In the rows, 128 means zero.
Each row is followed by its group and then its class within the group.
[116 125 134 138 115 112 131 136 109 141  97 101 154 140 140 126 121 187
 104 149 120 121 135  80 152  92 124 126 145 126 128 153  82 149 116 116
 158  98 141 175 128 139 162 142 113  96 121 135 144 152 114 143 134 135
 140 119 144 131 133 159  77 173 124 112 137 138 122 103  34 131 168 110
 131  69 141 214 152 137 144 115 156 130 140 126 200 150 112 147 154 136
 130 139  94 125 150 135 135 125 171  60  84 125  98 111 130 103 109 102
 100 118 103 173 187 127 115 129 111 173 114 124  85 133 108 144 114 152
 143  99 119 149 113 104 120 137 132 125 132 135 129 104 109 135 117 130
 104 108 137 129 137 153 137  97 138 120 134 107 125 133 128 107 154 108
 149 140 171 146 141 131 120  32 140 126 143  61 116  86 125 129 156 168
 111 140 159 135  89 138 136  75 124 151 138 130 165 168 131 152 104 163
 141  91 119 143 140  61 160 120  98  99 115 143  64 115 124 146 129 120
 123 132 123 128 116 123 138 140 121 113  85  53 157 136 125  95  83 159
 151 203 133 122  93 155]
bedon.lib
[ 95 133 116 158 114 185  74 100 117 148 140  58 184 137 133 132 129 127
 143  63 108 182 128  91 174 124  92 147 101  95 161 139 126 103  83 134
 107 178 117 120 165 117 149 111 143 119 150 104 168  98 148 144 116 182
 127 147 181 129 103 183 153 118 153 129 142 162 134 158 102 129 103 106
 112 127 118 158 110  81 118  79 145 170 113 146 139 111 119  98 140 113
 112 126 170 154 106 176 149 133 149 140 185  91 118 112 101 136 159 132
  96 163 119  99 119 143 137 165 151 159 145  81 176 109 129 128 118 133
 188 116 115  85 170  82 136 132 121 126 142 137 172 135 109 143 159  81
 155 130 120 122  81 104 140 130 148 134 104 124 131 122 102 194 142 117
  92 130 110 106 115 129 112 121 116 138 103 170 196  95 107 128 153 131
 173  83 151 159  92 124  94  77 176 124 133 157 162 142 153 132 131  76
 120 111 122 146 148  93 120 121 148  94 147 145  87 133 142 137 175 109
 122  64 144 141 151 104 155 172  94 171  97 120 147 145 117 104 151  91
 164 128 197 160 172 116]
Ler.Kud
[ 79 119 124 127 107  90 141 121 122 164  98 113 165 148 139 114 123 151
 122 156 132 123 125 109 139 101 136 136 184 132 124 137  69 179 127  99
 153 102 152 144 120 111 147 147 139 129 129 113 170 163 136 151  99  67
 127 107 156 111 110 135 100 157  96 134 108 137 116 102  60 141 150 125
 145  79 127 179 164 133 143 109 144 145 146 104 151 148 126 156 164 127
 139 120  88 161 152 127 137 138 191 120  59 132 116 119 126  99 117 121
 202 122 117 210 194 108 114 136 135 117  84 117  83 120 115 136 121 150
 126 135 138 143 104 148 100 127 141 144 138 121 135 104 120 120 112 149
 134 118 138 143 138 156 100  87 132 109 152 105 127 134 163 100 139 108
 102 140 168 141 140 158  89  33  98 110 144  78 107 122 149 118 139 148
  94 177 143 145  96 129 165  97  94 149 132  73 118 151  82 150 134 178
 127 104  96 147 136 130 124 100  87 130 113 112  98 119 116 241 121 103
 130 160 118 148 124 130 127 135 125 102  91  54 171 140 125 113 121 179
 111 190  96 125  68 135]
bedon.rure
[139 115 125 105 101 141  87 115 142 122 116  75  74 100 139 154 170 110
 110  93 135 124 118 110 108 161 136 156 143 154 151  95 139 139 129 116
  93 124 121  80 185 102 155 149 181 144 129 157 166 131 177 151  85  50
 106 113 147 109 123 137 168 165  84 136 104 137 125 115  95 119 109 138
 165  80 100 159 167 123 111 180  95 178 133 117 156 124 104 129 159 108
 139 125 150 137 113 134 149 135 101 154 169 147 156 115  94 117 149 164
 138 155 130  88 167 116 113 116 140 145 113 139 140 138 135 131 133 138
 115 116 125 126 112 100 129 108 127 152 134 151  92  85 116 131 136 150
 175 133 114 136 109 119 104 134 110 108 107 124 117 119 126  69 211 109
  95 119 105  80 151 118 147 137 142 150 149 131 124  99 129 148 143 142
 103 102  95 102 136 123 179 120 102 120 109  97 147 142  96 131 128 158
 149 164 109 143 111 137  93 173 138 116 113 121 163 141 116 135 152 100
 139 164 108 136 124 127 127 108 135  90  77 144 190 126 124 129 151  93
 135 121 144 106 142 109]
rizep.muz
[134  97 113  97 116 114  98 128 128 121 118 159  83 109 142 136 174 138
 118 134 185  94 118 133 126 138 162 179 136 170 126  84 122 135 132 133
  80 109 128  73 115 130 130 139 184 128 106 152 154 143 140 132  83 111
 100 118 124 138 149 109 130 145  99 102  94 118 103 116 126 145  90 155
 165 150 144 103 122 149 138 178 131 152 137  97 204 123 101 149 136 134
 128 138 144 151 104 103 131 104 114 187 158 173 116 151 114 114 115 159
 145  91 110 105 115 123 110 112 120 150 139 155 124 158 116 127 127 142
 106 145 118 146 107 123 130 130 119 139 131 126  93  94 118 159 124 177
 133 121 136 131 147 147 108 121 108 103 147 143 132 131 126  67 171 138
  82 111 117 126 160 100 116 141 164 139 180 113  59  96 132 125 109 131
  89 165  84 102 154 123 131 145 101 132 124  86 131 136 126 125 150 148
 138 160 128 140 119 142 115 175 146 100 123 117 118 142 115  84 136 114
 133 199 109 118 118 114 114  84 151 136  95 154 148 142 101 130 111 106
 135  91 139 135  90 126]
rizep.lamol
[145 157 147 153 128 122 149 144 114  95 148 140 187 169 111 138  94 138
 137 107 118 146 153 122 107 109  96 139 107 110 119 167 146 139 126 106
 147 117 123 156 105 165 116 144  89 135 110 111 114  94 110 102 152 139
 152 155 135 157 140 153 179 128 157 138 164 136 141 148 184 121 158 125
  97 157 132 133 138 104 131  87 221 130 131 166 141 124 153 106 107 122
 142 127 107  93 123 158 136 113 131  97 188  48 129 127 177 143 137 118
  91 173 145 185  79 163 141 134 115 100 153  94 131 121 156 122 126 101
 155 179 113  80 113 107 139 128 125 118 138 134 143 159 125 117 163 110
 106 141 118 126  62 143 128 169 120  99 106 146 104 129 137 202 153 155
 177 152 158 130 103 140 127 195 169 160  77 148 187 128  98 138 108 101
 119 115 179 120 127 152 150 136 210 156 152 184 125 103 166  84  93  19
 116 182 138  92 147  52 142 115 160  86 182 139 133 159 139 139  99 138
 120 104 149 131 136 121 154 150 114 145 176 122  80 135 131 142 109 137
  82  97 118 140 182 128]
rem.vis
[107 125 134 163 123 186 112 105 123 150 141  96 182 132 125 137 112 117
 145  75  86 170 117 107 165 123 109 100 102  86 178 153 116  94  93 126
 114 175 132 155 214 122 170 118 156 106 156  86 139 129 156 136 150 195
 147 143 155 136 113 172 138 135 159 156 149 146 164 168  70 107  95 104
 130 101 109 174  75 106  84  67 114 126 118 144  66 122 112 113 157 115
 106 137 150 167 129 151 155 139 157  93 138 125 120 105  65 127 150 125
 103 153 135  77 157 140 139 179 150 190 132 131 153 108 139 150 133 131
 165  67 116 105 167  85 108 123 140 114 131 129 162 170 155 132 112  56
 170 122 113 118 109 109 142 121 157 167  83 111 141 118 126 156 126 102
 109 107 135 113 103 134 162  91 116 118 129 158 190 106 118 148 182 143
 183  55 128 158 104 114 109  67 154 123 133 169 166 143 125 150 133 103
 126  73 103 159 148 122 132 102 142 124 114 127  94 101 136 157 160 119
 124  88 151 138 146 123 141 181 108 145  81 109 171 135 142 106 184  47
 167 166 159 139 146 122]
Ler.rutum
[108 146 128 146 116 145 143 128 112 116 137 145 228 156 135 100 101 140
 143 106 139 157 143 101 147 103 101 147 110  96 123 146 133 129 104 129
 146 131 123 128 109 165 119 102  84 128 116  63 128 107  97 129 128 183
 152 161 122 159 132 138 199 132 171 130 139 129 159 177 121 153 129 117
 105 151 141 144  98 108 138  83 168 123 132 171 182 125 143 114 112 135
 106 133 146 142 119 139 131 103 164 117 127  72 117 135 126 141 134  83
 109 129 120 174  67 152 135 150 124 118 141  91 142 124 129 128 130 119
 156 164 106 122 121 114 146 137 130 119 145 133 186 156 127 111 136 103
 107 124 127 109  74 142 143 111 127  94 142 150 133 147 107 202 129 120
 126 124 149 132 108 142 124 180 152 136 115 147 166 108 114 117 123  92
 146 122 162 140 111 139 147 120 198 148 169 172 130  99 154 103 118  32
 108 145 126 120 155  84 150 138 154 107 191 140  89 125 142 153 135 133
 127 137 160 129 145 108 138 179 127 162 138 123  74 130 137 123 138 130
 120  96 173 158 161 122]
rem.vis
[121 141 146 147 111 113 149 139 120 120 122 110 180 159 123 118  91 156
 116 131 122 148 143  80 116  93 105  97 154 103 150 185 105 168 116  92
 182 102 138 150 152 132 153 148 107 120 122  77 133 141 107 130 142 109
 125 128 132 131 113 156 126 157 126 151 147 132 139 118  88 124 181 106
 124  70 132 243 173 122 112 109 197 133 145 149 124 159 141 135 153 133
 154 121  96 120 151 158 144 120 169  70  97  82 130 109 146 110 135 101
 145 159 137 208 147 137 131 145 120 121 103 104  85 127 147 144 128 121
 152 128 123 119  66 126 103 130 140 128 140 128 149 119 122 117 118 108
 131 132 125 124  97 145 117 107 136  98 121 114 114 131 159 145 148 122
 151 140 169 108 117 129 131  85 145 142 110 107 159 108 104 125 145 150
 104 134 161 131  98 139 171  85 164 146 143 127 149 136 113 131  86 104
 130 119 102 133 142  68 138 100 105 102 133 131 104 112 123 227 110 114
 126 122 128 138 128 129 145 162 104 112  98  77 137 129 135 108 110 139
  96 190 111 139 134 134]
bedon.nevaf
[ 94 162 135 166 128  97 178 139 127 109 158 199 227 182 101 107  67 119
 161 127 146 159 140 141 129  97  91 141 125 116 108 182 122 138 123 104
 159 119 136 140  78 166 108 137  75 129 122  63 117 112 110 109 170 119
 160 158 136 150 117 144 151 133 153 142 149 123 158 142 154 139 133 131
  74 160 160 130  99  89 120  63 216 116 141 149 122 109 151 101 106 142
 141 125  82 154 128 144 124 105 165 116 169  52 121 130 178 125 123  87
 172 168 137 237  78 144 159 145 117  86 130  77 119  93 145 114 138 114
 151 191 118 129  75 134 126 145 140 113 133 114 149 174 166 105 159  98
 103 137 125 119  84 155 119 119 140  91 134 152 121 139 154 217 135 140
 150 133 178 141 101 175  93 154 129 145 110 152 166 135 125 127  94 108
 103 144 205 129 125 168 153 159 201 165 165 154 118 107 146  86  91  29
 107 144 127 103 160 112 153  90 145 107 176 132 106 151 149 212  77 150
 127 101 166 137 143 109 127 162 117 174 209 116  89 144 122 141 145 132
  60  82 100 149 162 136]
rem.vis
[109 114 104 105 111 109  82 118 135 123 116 132 100 110 148 112 159 126
 127 131 184 130 108 129 135 141 151 188 165 154 132 100 117 153 124 138
  93 125 119  43 140 108 130 137 203 134 126 138 180 151 139 152  92  77
  88 110 158 113 116 123 155 149  88 117  79 128 103 108  99 153 101 134
 156 114 129 160 141 132 132 194 109 184 138  94 213 134  90 154 146 124
 150 121 150 172 104 115 130 111 138 210 155 157 133 138 107 102 134 148
 153 120 105 115 122 122 105 126 127 134 122 128 138 150 108 110 132 152
 116 147 128 150  74 132 128 142 131 153 135 130 102  64 101 162 113 159
 150 133 127 135 130 152 107 110 120  73 148 132 129 136 114  67 185 118
  60 109 101  96 165 105  97 123 128 153 179 112  83  92 149 110 114 138
  83 155  93  93 138 129 154 113  99 125 126  56 131 151  95 121 138 164
 140 153 103 155 127 153  98 175 136 111 123 122 111 132 114 113 142 111
 147 206 112 115 119 112 107 104 141 135  65 143 157 138 101 123 121 105
 129  79 163 150 107 119]
rizep.lamol
[142 152 140 140 127  99 150 144 136 105 162 201 180 163 125 111 100 128
 143 141 164 158 130 121 119 109 112 164 124 103 118 168 121 142 126 112
 138 110 138 124 133 163 130 151 145 111 122  90 113 123 103 101 170 142
 143 134 118 155 133 150 175 145 134 143 139 120 153 136 148 133 126 113
 114 145 140 188  99 109 103 148 208 128 142 138 150 146 122 132 133 134
 159 129  98 157 123  24 130  86 168 130 179  93 120 128 140 115 128 115
  97 149 130 184  62 151 140 146 106 111 157 109 111 115 132 124 142 127
 139 161 106 136  45 122 117 149 140 121 136 129 128 151 157 129 122 110
 127 141 128 122  96 173 120 110 137  85 105 152 119 134 151 140 159 142
 148 122 170 118 125 124 116 148 189 178 146 122 143 106 111 129 116 115
  85 132 152 103 146 140 142 112 188 151 143 144 144 117 133  88  95  74
 111 155 101 128 150  85 135 126 133  84 144 125  96 143 131 152  91 146
 136 180 151 136 137 106 117 149 134 157 123 136 111 150 123 125 109  88
  87  88 124 154 133 148]
rem.Tof
[154 126 148 111  99  98 107 150 139  99 135 138  92 128 147 136 160 132
 109 138 165 108 129 112  99 144 131 176 137 149 118 118 127 155 123 126
 113 104 129  75 153 144 149 172 164 106 117 132 128 148 142 128 105  76
 108 106 121 130 149 146 162 183  86 130 112 121 120  76 122 137 116 121
 161  81 129 201 138 131  97 213 163 173 138 116 188 132  97 168 150 127
 160 127 112 160 113 122 140  96 137 145 193 144 133 120 112 109 136 146
 120 155 116 138 105 128 124 126 113 128 138 131 106 144 125 136 136 158
  98 131 114 148  42 100 118 134 131 143 136 116  91  83 130 153 125 157
 149 139 130 125 123 169 110  99 118  81 126 152 114 115 136  42 206 148
 130 115 132  82 154  91 116 115 182 178 168  91  74  75 114 133 130 134
  81 144 107  96 151 126 158 117 131 137 114  97 164 155 120 111 119 155
 145 167 100 144 124  97 115 178 137  85 119 144 116 149 118 124 117 121
 143 212 114 126 121 109 123 100 146 107  60 148 163 136 127 121  64 129
 125 115 131 126 118 147]
rizep.Femeb
[141 123 148 120  92 113 133 136 118 134 100 101 116 134 138 114 120 151
 100 161 152 128 126  73 106 100 112 107 172 125 133 147 100 173 110  86
 175  81 135 129 168 122 166 153 128 115 118  89 162 158 116 133 133  61
 114 115 134 112 119 132 107 166  63 134 139 135 125  99  73 133 173 123
 153  70 140 252 194 131 115 157 161 148 161 125 159 140 140 166 161 133
 160 112 129 130 151 177 137 115 142 113  77 139 128 100 126 106 114 123
 171 153 115 174 155 108 127 113 128 112  98 117  73 127 138 145 126 140
 135 115 137 133  29 115 104 135 131 136 138 136 124  83 110 105 110 147
 129 129 135 132 130 140  98  90 128 106 128 124 115 127 161  95 152 111
 136 131 158 116 146 125 119  47 152 148 127 105 111 113 119 112 142 162
  85 157 148 119 111 143 160  97 110 132 129  87 171 148  92 148  91 172
 132 135  96 144 144 102 122 102 102 115 114 134 122  90 115 228 103 102
 139 163 102 130 109 118 142 137 113  94  74  82 174 134 120  98  90 160
  99 200 105 103 107 135]
bedon.rure
[115 131 142 151 114 171 103 107 135 133 126  96 153 110 128 157 130 118
 138  48  86 155 110 103 158 131 111 138 110 104 175 134 113  80 106 116
  94 156 134 153 227 127 192 141 166 104 160 128 144 105 180 146 145 134
 153 134 164 129 122 182 144 183 134 161 137 147 162 149  21  93  81 102
 142  64  90 195  70 107  75  77  96 136 130 133  99 115  94 109 178 106
 101 140 121 172 121 143 162 136 138  81 170 127 131  90  60 108 157 133
  98 186 137  68 187 132 122 158 140 216 117 129 149 105 132 144 134 138
 158  64 103 124 149  10 107 115 147 133 127 144 115 155 152 128 143  75
 174 113 112 123  96 114 144 111 140 163  62 114 130 121 121 125 202  97
 107  98 138 101 113 156 173  81 133 132 154 140 176  76 126 175 182 159
 149  36 138 133 111 124 154  81 143 136 127 164 189 141 121 145 119 118
 137  92  99 158 134 104 134 128 140  99 114 128 110 123 131 154 166 115
 129 106 149 140 154 111 134 162 124 112  91 105 213 145 131 110 212  18
 173 162 157 116 152 131]
Ler.meno
